(in the rows, 128 means zero)
Group, then class:
[198 134 127 145 133 131 115  81 126 142 112 128 130 130 146 132 103 150
 125 110 141 110 129  32 165 141 161 113 133 127 134 128 151 130 107  70
 139 113 142 121 131 149 130 117 178  91 111 150 144 129 132 123 148 106
 136 162 135 122  93 132 141 130 112 161 116 109  75 143 131 154 105 124
  98 117 132  94 135 112 159 154 115 201 116 123 129 143 140 130 143 142
 124 130 111 112 102 116 131 120 110  65 149 140 152 123 135  55 135 124
 146 132  93 118 108 135  93 110 131 148 128 135 126 122 118 133 128 139
 134 143 138 130 143 147 132 114 139 119 153 145 169 100 139 115  86 126
 118 107 106 154 147 119 101  86 146 130 150 144 156 117 114 137 107 126
 111 137 135 126  77 126 129  72 116 156 145 143 130 118 128  96 130 184
 144 125 132 140  95 124 138 146 132 108  89 137 104 122 127 166 136 131
 138 122 126 128 107 108 133 165 159 108 132 154 126 138 134  82 139  88
 116 144  55 105 118 116 158 185 129 132 105 133 140 131 159 144 133 116
  98 142 151 114 142 235 120 121 139 144 132] -> j471:(16)
[182 142 151 117 137 129 124  48 128 112 128 129 135 115 131 128 115 141
 132 132 168 121 137 110 182 136 133 126 139 116 120 135 142 132 132 116
 151 141 140 128 111 124  88 145 108 135 141 136 137 119 120 145 134 133
 137 120 146 112  92 137 140 131 112 125 112 115 132 146 136 153 121 127
 130 128 129 117 126 168 137 140 138 139 123 133 140 131 136 125 143 105
 134 116 152 118 106 125 137 126 122 167  97 105 161 123 119 121 150 187
 109 118  92 114 117 145 125 129 125 130 129 126 118 123  94 111 125 137
 119 127 112 118 119 138 122 131 139 146  99  94 160 114 130 122 114  99
 109 134  78 129 152 115 159 134 115 131  89 147 137 108 109 137 115 153
 160 129 132 126 161 138 123 153 115 137 156 135 137 117 148 118 150 137
 116 130 138 101 140 116 113 144 159  95 123 140 121 137 106 179 127 136
 134 129 124 119 131  48 139 159  76 138 127 161 129 124 127  79 134  83
 140 134 115 103 112 139 162 133  88 136 119 128 125 149 126 126 135 134
 125 127 116 113 141 185 124 132 165 199 133] -> J587:(15)
[151 150 130 125 119 123 115 100 151 114 145 139 126 159 121 131 127 137
 121 129 175 127 135 161 177 139 117 116 147 124 111 129 121 143 128  99
 143 135 125 154  94 115  95 158 109 156 147 130 124  98 118 130 151 128
 120 115 150 132 127 114 117 123 154 102 138 147 197 118 151 168 157 136
 179 191 123 126 130 130 106 122 196 144 143 127 134 118 131 124 143 134
 137 155 121 119 127 129 135 108 135 252 103 116 110 130 112 126 125 188
 110 113  84 127 122 115 114 141 116 124 129 125 114 101 120 131 119 129
 135 128 140 119 139 124 105 151 117 151 140  76 139 133 143 140 129 109
 121 146  91 146 128 110 148 133 120 116  93 122 135 120 139 139 132 159
 179 141 132 130 162 134 144 163 111 121 126 155 135  98 145 134 124  97
 103 133 127 132 131 121 106 133 150 149 145 178 119 122 120 200 135 104
 104 129 117 133 137  78 115 123 109 132 129 119 128 120 131 123 124 148
 153 121 161 118 148 157 137 119 161 128 128 125 101 138 126 132 144 138
 168 109 118 117 145 126 150 160 148 154 102] -> J85:(18)
[175 144 117 150 126 133 116 106 128 139 117 130 128 141 145 139 115 148
 117  99 150 130 126  73 171 130 156 119 139 136 139 139 125 138 129  95
 130 110 133 141 107 142 129 128 161  99 129 149 141 106 125 120 150 111
 124 147 142 127 104 122 137 133 128 141 133 133 120 137 136 168 143 125
 103 132 129  95 113  90 142 141 156 217 134 125 136 124 133 123 158 144
 127 144  78 106 119 120 118 116 118 166 135 120 143 120 114  58 126 145
 152 140  86 113 120 121 109 116 137 140 134 138 124 110 109 135 127 134
 133 132 147 130 152 134 120 120 118 143 165 111 158 100 140 139 103 125
 124 116 104 174 142 118 105 101 132 126 122 135 147 118 121 127 131 143
 123 156 133 134  86 131 130  86 108 138 124 144 131 117 135 106 113 163
 123 133 129 150  96 135 132 138 135 132 117 150 115 121 123 172 126 104
 122 129 117 142 121 125 125 120 173 120 131 137 117 132 129  85 139 134
 153 145 100 113 148 115 143 158 166 129 116 135 120 123 150 139 139 124
 122 136 173 117 133 201 125 136 140 130 122] -> j471:(16)
[167 126 124 130 125 135 113  82 138 118 125 137 138 146 117 129 120 136
 152 156 168 106 130 112 177 126 126 130 146 129 123 138 132 137 106  97
 165 137 129 143 100 122  92 144 107 151 138 140 134 109 119 122 130 126
 138 104 140 143 114 121 137 122 138 118 130 137 158 122 140 158 122 128
 155 150 138 124 123 144 119 133 189 168 136 126 124 128 119 121 150  95
 132 136 131 127 126 123 139 127 134 151 100 124 127 125 127 142 142 217
 112 112 123 130 129 119 117 129 123 126 126 111 125 121 107 144 116 138
 125 126 140 126 121 129 120 132 117 153 125  91 212 127 158 111  98  99
 112 140 109 161 127 120 166 139 115 126  97 128 136  97 135 131 118 141
 149 127 130 144 170 142 145 149 131 133 134 155 138  98 134 128 142 115
 101 114 132 114 108 117 114 140 157 121 136 141 100 123 137 206 121 144
 125 131 120 142 139   7 128 135  88 129 119 126 130 141 129 115 122 133
 129 129 134 120 144 178 157 133 126 141 113 127 108 147 144 130 132 139
 124 120 119 121 145 152 134 139 150 197 114] -> J587:(19)
[131 137 139 125 127 124 123 101 142 120 126 123 120 149 118 136 116 143
 123 128 156 119 131 105 159 149 119 103 135 137 119 130 124 129 116 120
 147 134 124 143  96 126 118 123 145 132 150 128 111 126 114 132 145 130
 120 133 145 134 137 121 114 120 141 125 155 141 156 123 130 150 152 137
 145 158 131 113 131 138 107 124 157 141 130 127 138 137 132 133 151 145
 122 139 116 125 142 132 130 116 137 188 120 113 122 123 127 119 118 137
 137 135 123 142 116 118 128 136 125 133 129 120 114 101 108 126 132 138
 131 127 120 119 134 134 103 143 135 138 159 125 115 127 149 142 133 115
 126 140  99 141 133 115 135 119 127 116  91 133 130 123 125 148 117 131
 142 122 128 133 158 141 130 136 121 144 109 157 131 138 137 135 121 124
 122 120 132 123 122 132 111 129 145 141 131 157 123 126 121 141 144 118
 110 125 129 130 129  83 120 148 103 140 132 118 129 125 130 111 125 138
 125 116 155 141 154 152 117 128 140 133 124 120 136 125 124 126 134 129
 140 106 142 116 138 134 144 148 145 173 106] -> J85:(29)
[149 128 118 106 131 122 119  99 115 125 151 129 118 114 121 125 129 126
 147 133 121 129 135 162 144 136 128 147 134 122 123 119 145 124 139  93
 134 143 144 135 150 123 105 129 116 134 112 120 127 131 130 122 104 101
 130 121 132 153 113 143 124 133 127 141 116  94 125 111 133 122 104 141
 151 107 131 145 169 146 122 126 121  63 137 135 123 122 129 121  98  99
 131 119 169 132 120 135 145 128 128  88 134 153 103 137 138 183 150 126
 107 131 116 157 119 142 120 140 123 121 120 111 136 145 164 129 122 133
 128 119 105 121 120 125 139 161 132 103  97 110 124 137  89 105 151 123
 133 121 148  76 130 130 136 132 132 133 140 119 122 137 124 149 110 137
 130 128 124 133 160 100 154 204 132 129 129 138 117 110 118 138 131 103
 132 134 136  97 150 125 137 139 117 114 143 156 114 135  99 148 133 121
 129 125 134 125 124 120 120 171 114 119 136 131 134 126 132 146 127  88
 100 131  88 110 107 167 142  84 112 128 117 116 139 147 118 144 115 120
 126 120 103 136 137 127 122 112 111  84 125] -> j821:(35)
[159 135 137 122 142 140 127 120 138 132 142 138 130 160 125 119 117 136
 129 150 154 122 139 119 155 138 120 116 131 114 114 131 144 135 103  79
 145 134 127 133 113 123 112 127 121 143 128 123 129 123 128 133 142 132
 126 123 133 105 128 123 116 123 144 115 122 131 151 132 147 154 133 128
 160 181 127 125 140 153 117 118 155 137 131 135 121 127 134 128 127 148
 138 157 149 124  96 124 135  99 130 160 112 127 117 129 125 133 127 180
  96  94 105 140 125 122 104 140 114 136 135 120 124 117 126 125 126 132
 140 139 155 144 122 133 119 144 133 145 126 133 145 145 145 120 107 113
 124 155 102 168 133 124 144  94 131 109 124 120 135 130 144 144 130 142
 153 120 140 109 158 129 137 122 127 140 137 162 139 102 130 122 143 109
 118 133 124 152 113 104 112 143 146 131 121 159 117 107 138 177 136 132
 108 129 128 131 118  73 124 147  98 137 124 119 135 105 133 130 124 116
 131 106 140 114 120 146 138 140 160 119 128 117 125 149 140 135 135 135
 154 127 104 109 156 127 149 159 158 197 108] -> J85:(29)
[123 145 135 113 125 124 126 132 134 125 140 129 124 150 120 124 119 140
 126 132 137 122 136 120 133 147 124 109 142 139 120 119 138 136  93 110
 143 140 134 131 134 131 115 121 141 139 137 129 117 129 131 130 140 142
 126 134 139 111 136 121 122 118 145 120 144 140 141 134 130 131 124 138
 168 185 123 122 148 152 117 121 130 108 127 126 133 129 145 144 128 143
 122 130 138 126 123 130 141 111 132 168 116 130 112 129 133 116 126 122
 123 123 112 138 115 124 117 138 116 129 138 124 112 105 120 123 128 127
 129 133 124 121 132 134 114 140 146 132 151 119 104 130 157 108 137 126
 133 141 114 118 132 113 123 115 136 113 120 132 131 145 143 153 120 120
 157 130 124 124 151 142 128 124 129 140 132 150 142 141 126 132 112 120
 131 136 128 129 126 120 111 135 142 130 133 137 132 130 126 139 153 122
 107 123 128 114 122 126 127 154 102 135 124 128 140 119 132 140 122 117
 122 118 148 127 128 133 118 133  87 124 131 120 140 132 125 133 124 132
 156 118 167 117 140 128 150 152 147 156 114] -> J85:(29)
[137 149 126 116 122 135 119 159 141 132 158 134 115 167 123 122 120 134
 116 125 147 137 140 149 159 151 128 107 140 112 111 122 123 136 112  88
 133 137 130 144 115 128 125 130 146 141 136 130 118 122 131 121 148 135
 119 146 145 114 138 120 105 119 149 118 160 140 177 123 144 150 158 142
 181 203 117 124 152 128 106 115 157 126 139 129 133 114 142 134 127 160
 134 151 127 127 119 136 130  96 133 226 137 121 113 127 123 133 116 134
 120 107  89 139 116 113 110 125 111 130 131 126 115  92 135 130 123 127
 145 136 141 128 151 125 114 159 133 137 159 110  82 131 133 139 139 131
 138 143 118 136 133 113 123 102 139 107 122 117 136 150 146 153 121 133
 158 134 128 126 146 125 140 132 119 139 120 173 138 133 129 128 104 102
 124 138 132 146 117 117 113 134 141 140 133 161 138 125 118 165 145 100
  97 124 122 121 116 146 113 145 125 131 135 122 140 110 130 144 123 126
 126 118 146 126 137 146 117 124 171 123 134 116 131 144 132 141 137 130
 168 116 137 108 145 116 159 154 136 113  97] -> J85:(18)
[154 131 134 124 119 127 115  70 131 101 119 142 142 119 123 129 138 127
 157 147 145 109 120 126 132 115 122 143 159 149 131 122 155 139 106 122
 159 131 130 125 126 113  84 150 104 156 139 146 137 126 123 125 126 147
 138  92 129 112 121 124 151 126 116 110 112 140 135 124 137 122 111 121
 148 131 128 142 121 152 141 139 132 144 121 119 137 131 133 124 135  88
 130 103 140 131 112 122 148 149 115 111  81 131 135 135 129 120 151 171
 105 120 129 107 141 125 112 129 119 121 128 138 117 130 109 139 120 125
 104 119 130 124 120 135 125 110 128 147 108  90 200 141 185 104  99 110
 111 124 108 119 134 119 165 157 113 142 111 125 143  89 129 122 120 137
 164 120 130 136 140 146 128 129 123 108 172 117 145 112 132 128 151 125
 125 136 117 103 143 121 117 136 142 124 139 110 109 128 138 193 137 150
 143 132 124 120 142  51 133 118  81 117 108 138 126 151 132 110 133 125
 147 132 139 122 125 139 146 155  54 136 116 144 102 127 131 122 122 146
 128 133 141 126 123 175 127 132 147 158 141] -> J587:(19)
